Below is a small trained network, with its code and all its weights. Each question gives an input and a target symbol and asks what happens when units are switched off, that is, made to give their printed mean instead of their output.

import numpy as np


def w(rows, s, z=0):
    codes = np.array(rows[::2]) - 128.0
    scale = np.full(codes.shape[1], s)
    scale[-1] = z or s
    return codes * scale


def f(y):
    return y / 2 * (1 + np.tanh(0.7978845608 * (y + 0.044715 * y**3)))


def softmax(a):
    e = np.exp(a - a.max(-1, keepdims=True))
    return e / e.sum(-1, keepdims=True)


def log_softmax(a):
    a = a - a.max(-1, keepdims=True)
    return a - np.log(np.exp(a).sum(-1, keepdims=True))


def net(x, mask):
    ids = ['Πβεζηθλμξφψ'.index(c) for c in x.split()]
    T = len(ids)
    res = E[ids] + P[:T]
    r = res
    for j in range(3):
        rows = slice(2 * j, 2 * j + 2)
        q, k, v = (r @ M[0][rows].T for M in (Q, K, V))
        z = softmax(np.where(np.tri(T) > 0, q @ k.T / 2**0.5, -1e9)) @ v
        o = O[0][rows]
        res = res + np.where(mask[j], z, o[:, -1]) @ o[:, :-1]
    y = f(res @ A[0][:, :-1].T + A[0][:, -1])
    res = res + np.where(mask[3:15], y, B[0][:, -1]) @ B[0][:, :-1]
    return log_softmax(res[-1] @ U[:, :-1].T + U[:, -1])


Q, K, V, O, A, B = {}, {}, {}, {}, {}, {}
E = w([
[181,118,164,94],'Π',
[194,117,167,114],'β',
[177,121,179,128],'ε',
[170,119,148,40],'ζ',
[176,124,174,175],'η',
[142,120,142,17],'θ',
[138,125,158,90],'λ',
[184,126,154,145],'μ',
[135,128,165,144],'ξ',
[106,123,133,2],'φ',
[102,127,152,97],'ψ',
],0.0077)
P = w([
[181,103,225,113],'0',
[179,63,85,118],'1',
[178,175,164,106],'2',
[102,75,201,127],'3',
[162,84,65,128],'4',
[149,190,145,109],'5',
[74,90,187,137],'6',
[146,111,68,127],'7',
[114,196,133,119],'8',
[41,103,177,141],'9',
[129,138,64,129],'10',
[82,209,119,124],'11',
[5,110,169,148],'12',
[111,169,55,132],'13',
],0.012)
Q[0] = w([
[162,97,61,135],'h0',
[74,60,143,135],'h0',
[119,151,169,98],'h1',
[116,100,161,134],'h1',
[178,189,5,135],'h2',
[225,108,45,124],'h2',
],0.031)
K[0] = w([
[85,198,131,129],'h0',
[153,142,238,98],'h0',
[136,192,139,124],'h1',
[173,119,144,113],'h1',
[6,163,5,165],'h2',
[29,219,125,143],'h2',
],0.026)
V[0] = w([
[198,130,59,134],'h0',
[144,113,69,137],'h0',
[145,80,138,119],'h1',
[124,184,203,103],'h1',
[164,138,140,251],'h2',
[191,85,157,83],'h2',
],0.032)
O[0] = w([
[155,203,240,91,142],'h0',
[181,187,172,99,100],'h0',
[111,69,125,91,156],'h1',
[126,115,179,223,201],'h1',
[4,151,213,43,101],'h2',
[186,200,187,161,250],'h2',
],0.018,0.021)
A[0] = w([
[12,13,165,70,140],'n0',
[135,123,50,110,1],'n1',
[170,166,171,152,68],'n2',
[87,173,170,105,169],'n3',
[9,26,216,112,93],'n4',
[121,194,255,137,104],'n5',
[77,59,58,167,117],'n6',
[105,109,172,153,77],'n7',
[127,209,159,61,135],'n8',
[6,48,142,134,95],'n9',
[128,198,225,103,174],'n10',
[145,191,212,160,56],'n11',
],0.0091,0.0066)
B[0] = w([
[27,24,169,119,142],'n0',
[38,186,49,90,134],'n1',
[81,194,149,99,205],'n2',
[154,190,151,72,163],'n3',
[206,253,140,130,155],'n4',
[85,70,47,240,255],'n5',
[133,108,189,48,144],'n6',
[114,121,89,51,155],'n7',
[245,107,79,133,168],'n8',
[179,50,112,163,144],'n9',
[82,153,228,158,225],'n10',
[154,109,95,4,237],'n11',
],0.022,0.053)
U = w([
[70,161,142,88,129],'Π',
[124,215,160,128,118],'β',
[103,52,85,185,155],'ε',
[185,192,171,55,87],'ζ',
[121,104,198,230,135],'η',
[183,143,57,254,69],'θ',
[185,43,84,206,253],'λ',
[205,157,187,178,199],'μ',
[108,52,193,108,168],'ξ',
[161,132,25,90,51],'φ',
[108,102,131,7,112],'ψ',
],0.0061,0.0054)

Each question gives the input, a string of symbols that net reads in full, and the target symbol t.
The units are the heads (2 rows each of Q, K, V and O) and the neurons (one row each of A and B). Each row of codes is followed by its name. A weight is (code - 128) times the scale printed after its matrix; where a second scale follows, it is the last column's (O, A, B and U).
mask holds one flag per unit, heads first, then neurons. A switched-off unit (its flag False) gives its mean, the last column of its rows in O or B, instead of its output. The means were averaged over made-up inputs and are rounded, as every weight is.
A unit's drop is (log p(t) with every unit on - log p(t) with that unit switched off) / (log p(t) with every unit on - log p(t) with every unit switched off).
The circuit of an input: a set's keep is (log p(t) with only the set's units on - log p(t) with every unit switched off) / (log p(t) with every unit on - log p(t) with every unit switched off). Starting from the 12 units with the biggest drops (on a tie, the unit counted first), units are removed one at a time, each time the one whose removal leaves the highest keep (on an exact tie, the one counted first), for as long as the keep stays at least 0.8.
units of the circuit, in order: the units of the circuit, biggest drop first
most important unit: the unit with the biggest drop
k most important neurons: the k neurons with the biggest drops, biggest first
heads that matter: for each layer, one digit per head in row order, 1 if its drop is at least 0.15 and else 0, layers parted by /
input μ ε η ζ β ε φ μ ε ε θ, target θ: units of the circuit, in order : [n11, h2]
input β β ε θ η β β ψ λ μ, target Π: heads that matter : 001
input ε θ β φ, target θ: most important neuron : [n4]
input θ η θ β ψ η β Π Π μ ξ η λ, target ζ: units of the circuit, in order : [n5, h0]
input β η ε, target Π: 3 most important neurons : [n10, n11, n5]
input θ ζ η β λ Π Π, target ζ: units of the circuit, in order : [n5, h0]
input β θ Π, target Π: heads that matter : 010
input η θ η ψ θ φ η ζ ψ ψ ζ, target ψ: 2 most important neurons : [n5, n6]
input η ζ φ ξ, target η: heads that matter : 101
input λ ε η ψ ζ η β λ, target λ: units of the circuit, in order : [n2, h2]
input η Π η Π λ ζ Π λ Π ξ λ φ η, target η: heads that matter : 101
input β ξ θ λ Π θ ε μ ξ ζ ζ, target ξ: heads that matter : 001
input λ Π η η, target ψ: heads that matter : 101
input Π λ ξ, target Π: heads that matter : 010
input η θ φ λ θ ψ β, target η: 2 most important neurons : [n4, n0]
input ζ ε η Π η λ Π, target φ: most important unit : n10
input ξ Π ε φ ζ ζ Π Π λ θ Π η ε, target λ: 4 most important neurons : [n10, n9, n11, n2]
input β η η ε, target Π: heads that matter : 001
input η μ ε ψ, target η: 3 most important neurons : [n4, n0, n9]
input λ η ζ ψ η ψ λ μ β φ, target ψ: units of the circuit, in order : [n5, n10, h0]
input φ θ μ λ ψ λ θ β ξ θ, target μ: units of the circuit, in order : [n5, n11, h0, h2]
input φ θ θ ψ, target μ: units of the circuit, in order : [n5, n11, h0, h2]
input β ξ φ λ, target Π: 4 most important neurons : [n8, n7, n11, n9]
input ψ μ φ ε Π Π λ ε Π φ Π λ ε θ, target λ: most important unit : n11
input μ ζ λ φ θ λ θ μ Π η θ, target θ: 3 most important neurons : [n11, n10, n2]
input μ ζ Π φ ζ ε ξ θ ψ θ ε, target ψ: 2 most important neurons : [n5, n6]
input ξ ζ β β, target λ: most important unit : h0
input Π θ η μ ε λ ε, target ε: 2 most important neurons : [n3, n4]
